Below is a small trained network, with its code and all its weights. Each question gives an input and a class and asks what happens when units are switched off, that is, made to give their printed mean instead of their output.

import numpy as np


def w(rows, s, z=0):
    codes = np.array(rows[::2]) - 128.0
    scale = np.full(codes.shape[1], s)
    scale[-1] = z or s
    return codes * scale


def f(y):
    return np.maximum(y, 0)


def log_softmax(a):
    a = a - a.max(-1, keepdims=True)
    return a - np.log(np.exp(a).sum(-1, keepdims=True))


def net(x, mask):
    res = np.array(x, float).reshape(1, 4) / 4 @ E
    y = f(res @ A[0][:, :-1].T + A[0][:, -1])
    res = res + np.where(mask, y, B[0][:, -1]) @ B[0][:, :-1]
    return log_softmax(res[-1] @ U[:, :-1].T + U[:, -1])


A, B = {}, {}
E = w([
[74,173,80,117,110,195,165,114,174],'x0',
[176,186,175,116,160,142,188,178,170],'x1',
[103,70,181,86,10,155,184,138,69],'x2',
[90,183,157,84,204,56,142,68,80],'x3',
],0.013)
A[0] = w([
[154,192,120,2,143,102,149,52,58,12],'n0',
[145,170,99,156,195,116,58,91,205,81],'n1',
[144,108,150,81,69,148,196,118,46,106],'n2',
[43,160,148,84,149,101,132,128,110,1],'n3',
[170,215,186,67,117,151,194,177,149,107],'n4',
[123,209,143,149,157,89,117,51,141,61],'n5',
[182,170,219,138,151,120,214,179,170,47],'n6',
[162,118,56,170,188,121,92,96,170,222],'n7',
[156,69,128,149,77,148,85,203,222,165],'n8',
[153,84,89,158,94,183,107,198,209,51],'n9',
[231,77,166,139,145,58,74,163,50,217],'n10',
[76,148,168,109,126,91,176,88,111,40],'n11',
[14,178,53,105,121,196,187,102,164,144],'n12',
[97,90,173,56,64,138,206,89,94,102],'n13',
[69,100,73,126,105,122,64,85,81,52],'n14',
[65,97,62,137,95,116,81,81,88,182],'n15',
[98,156,161,97,160,69,201,47,124,13],'n16',
],0.0089,0.00094)
B[0] = w([
[73,124,73,162,90,98,139,131,130,218],'n0',
[183,137,106,55,92,111,132,117,151,246],'n1',
[199,163,82,53,124,97,111,94,140,222],'n2',
[92,42,134,177,127,57,130,136,112,184],'n3',
[96,188,177,122,165,178,55,177,184,224],'n4',
[128,115,85,143,65,70,127,132,119,213],'n5',
[57,149,167,115,152,130,75,145,145,230],'n6',
[210,183,114,81,88,79,150,80,185,222],'n7',
[58,64,89,123,129,102,167,143,133,232],'n8',
[82,68,99,175,112,64,153,164,103,233],'n9',
[158,152,182,163,191,202,200,108,6,237],'n10',
[99,97,42,129,106,102,144,139,133,184],'n11',
[165,185,167,177,201,198,195,48,1,245],'n12',
[184,152,112,30,51,83,158,125,181,233],'n13',
[49,162,158,59,198,137,45,181,190,201],'n14',
[83,206,197,94,182,195,95,173,151,209],'n15',
[62,61,117,176,121,94,115,87,129,214],'n16',
],0.0081,0.012)
U = w([
[255,151,88,56,54,64,147,103,195,165],'0',
[60,159,193,103,182,142,4,195,187,117],'1',
[77,42,57,215,79,46,170,146,136,12],'2',
[182,151,180,172,177,177,249,54,39,212],'3',
],0.009,0.0011)

Each question gives the input, the list of numbers given to net, and the class t.
The units are the neurons (one row each of A and B). Each row of codes is followed by its name. A weight is (code - 128) times the scale printed after its matrix; where a second scale follows, it is the last column's (A, B and U).
mask holds one flag per neuron, in row order. A switched-off neuron (its flag False) gives its mean, the last column of its row in B, instead of its output. The means were averaged over made-up inputs and are rounded, as every weight is.
A unit's drop is (log p(t) with every unit on - log p(t) with that unit switched off) / (log p(t) with every unit on - log p(t) with every unit switched off).
The circuit of an input: a set's keep is (log p(t) with only the set's units on - log p(t) with every unit switched off) / (log p(t) with every unit on - log p(t) with every unit switched off). Starting from the 12 units with the biggest drops (on a tie, the unit counted first), units are removed one at a time, each time the one whose removal leaves the highest keep (on an exact tie, the one counted first), for as long as the keep stays at least 0.8.
circuit, biggest first: the units of the circuit, biggest drop first
unit that matters most: the unit with the biggest drop
top k neurons: the k neurons with the biggest drops, biggest first
drop when u is switched off: that unit's drop, to one decimal
input [3,6,6,8], class 2: unit that matters most -> n16
input [8,-8,2,4], class 1: top 2 neurons -> [n14 n15]
input [-7,-7,8,6], class 0: top 2 neurons -> [n13 n2]
input [6,1,5,-3], class 3: top 2 neurons -> [n12 n1]
input [-1,-8,6,-8], class 1: top 2 neurons -> [n15 n14]
input [-7,3,-5,-3], class 3: top 2 neurons -> [n10 n13]
input [-7,-8,7,-3], class 1: top 3 neurons -> [n14 n15 n12]
input [8,7,0,-7], class 3: top 3 neurons -> [n12 n14 n15]
input [-7,-5,-4,7], class 2: top 3 neurons -> [n12 n5 n0]
input [-4,-5,6,0], class 0: top 2 neurons -> [n13 n2]
input [-1,6,6,-7], class 2: top 2 neurons -> [n9 n8]
input [5,4,0,-6], class 2: top 3 neurons -> [n9 n10 n8]
input [-3,-6,-8,-6], class 0: top 2 neurons -> [n7 n1]
input [-4,-2,6,-5], class 0: circuit, biggest first -> [n2]
input [-8,-8,-2,-1], class 1: top 2 neurons -> [n14 n12]
input [-3,-7,-4,-7], class 1: top 2 neurons -> [n15 n14]
input [1,-8,4,6], class 1: drop when n14 is switched off -> 1.2
input [4,0,-3,5], class 2: drop when n6 is switched off -> 0.0
input [8,-7,-3,-3], class 3: drop when n6 is switched off -> 0.3
input [8,-1,1,-1], class 3: circuit, biggest first -> [n12]
input [-8,3,4,-5], class 3: drop when n10 is switched off -> 2.1
